Here is a tiny trained network, its code and every weight. The questions are about switching its units off for an input and a class, where a switched-off unit gives its printed mean instead of its output.

import numpy as np


def w(rows, s, z=0):
    codes = np.array(rows[::2]) - 128.0
    scale = np.full(codes.shape[1], s)
    scale[-1] = z or s
    return codes * scale


def f(y):
    return y / 2 * (1 + np.tanh(0.7978845608 * (y + 0.044715 * y**3)))


def log_softmax(a):
    a = a - a.max(-1, keepdims=True)
    return a - np.log(np.exp(a).sum(-1, keepdims=True))


def net(x, mask):
    res = np.array(x, float).reshape(1, 2) / 4 @ E
    y = f(res @ A[0][:, :-1].T + A[0][:, -1])
    res = res + np.where(mask, y, B[0][:, -1]) @ B[0][:, :-1]
    return log_softmax(res[-1] @ U[:, :-1].T + U[:, -1])


A, B = {}, {}
E = w([
[122,97,186,57,204,203,200,78,52,99],'x0',
[173,196,2,56,132,126,136,120,77,233],'x1',
],0.014)
A[0] = w([
[80,119,170,234,130,95,89,166,156,72,183],'N0',
[158,164,62,170,98,59,79,175,107,170,225],'N1',
[112,47,193,128,131,124,141,123,157,56,195],'N2',
[103,67,135,112,119,175,187,105,79,110,191],'N3',
[88,136,90,187,18,72,9,203,185,147,255],'N4',
[113,127,106,157,69,131,131,216,131,168,83],'N5',
],0.013,0.0061)
B[0] = w([
[47,65,99,82,86,164,88,168,4,96,218],'N0',
[160,129,59,79,107,70,134,174,177,162,206],'N1',
[163,130,181,156,146,121,150,70,125,113,207],'N2',
[117,137,138,137,215,106,165,72,136,132,183],'N3',
[71,89,128,130,76,126,43,159,114,196,251],'N4',
[120,97,130,100,130,127,133,181,166,114,162],'N5',
],0.019,0.032)
U = w([
[101,76,34,110,47,81,76,228,148,153,173],'0',
[255,130,180,249,190,63,193,66,244,67,27],'1',
[121,143,156,126,72,137,168,193,202,104,7],'2',
[88,128,111,79,192,144,198,60,39,86,251],'3',
[157,183,180,126,89,110,96,191,189,91,12],'4',
[237,206,6,92,107,76,182,152,152,144,232],'5',
[143,164,131,192,74,125,120,157,174,105,3],'6',
[117,98,177,164,59,184,81,134,59,122,111],'7',
],0.009,0.0035)

Each question gives the input, the list of numbers given to net, and the class t.
The units are the neurons (one row each of A and B). Each row of codes is followed by its name. A weight is (code - 128) times the scale printed after its matrix; where a second scale follows, it is the last column's (A, B and U).
mask holds one flag per neuron, in row order. A switched-off neuron (its flag False) gives its mean, the last column of its row in B, instead of its output. The means were averaged over made-up inputs and are rounded, as every weight is.
A unit's drop is (log p(t) with every unit on - log p(t) with that unit switched off) / (log p(t) with every unit on - log p(t) with every unit switched off).
The circuit of an input: a set's keep is (log p(t) with only the set's units on - log p(t) with every unit switched off) / (log p(t) with every unit on - log p(t) with every unit switched off). Starting from all 6 units, units are removed one at a time, each time the one whose removal leaves the highest keep (on an exact tie, the one counted first), for as long as the keep stays at least 0.8.
units of the circuit, in order: the units of the circuit, biggest drop first
unit that matters most: the unit with the biggest drop
top k neurons: the k neurons with the biggest drops, biggest first
drop of u: that unit's drop, to one decimal
input [7,-5], class 1: units of the circuit, in order -> N2, N4
input [-4,-6], class 7: unit that matters most -> N1
input [8,-6], class 1: units of the circuit, in order -> N2, N4
input [-5,-7], class 7: top 2 neurons -> N2, N1
input [1,2], class 5: top 2 neurons -> N4, N0
input [4,3], class 3: top 3 neurons -> N1, N4, N2
input [5,7], class 3: top 2 neurons -> N1, N4
input [-3,-5], class 7: top 2 neurons -> N1, N2
input [3,-7], class 3: top 2 neurons -> N4, N0
input [0,3], class 5: top 2 neurons -> N4, N0
input [0,8], class 5: drop of N4 -> 0.6
input [2,0], class 1: drop of N0 -> 0.6
input [5,-3], class 1: drop of N4 -> 0.1
input [6,5], class 3: drop of N1 -> 0.1
input [0,7], class 5: units of the circuit, in order -> N4
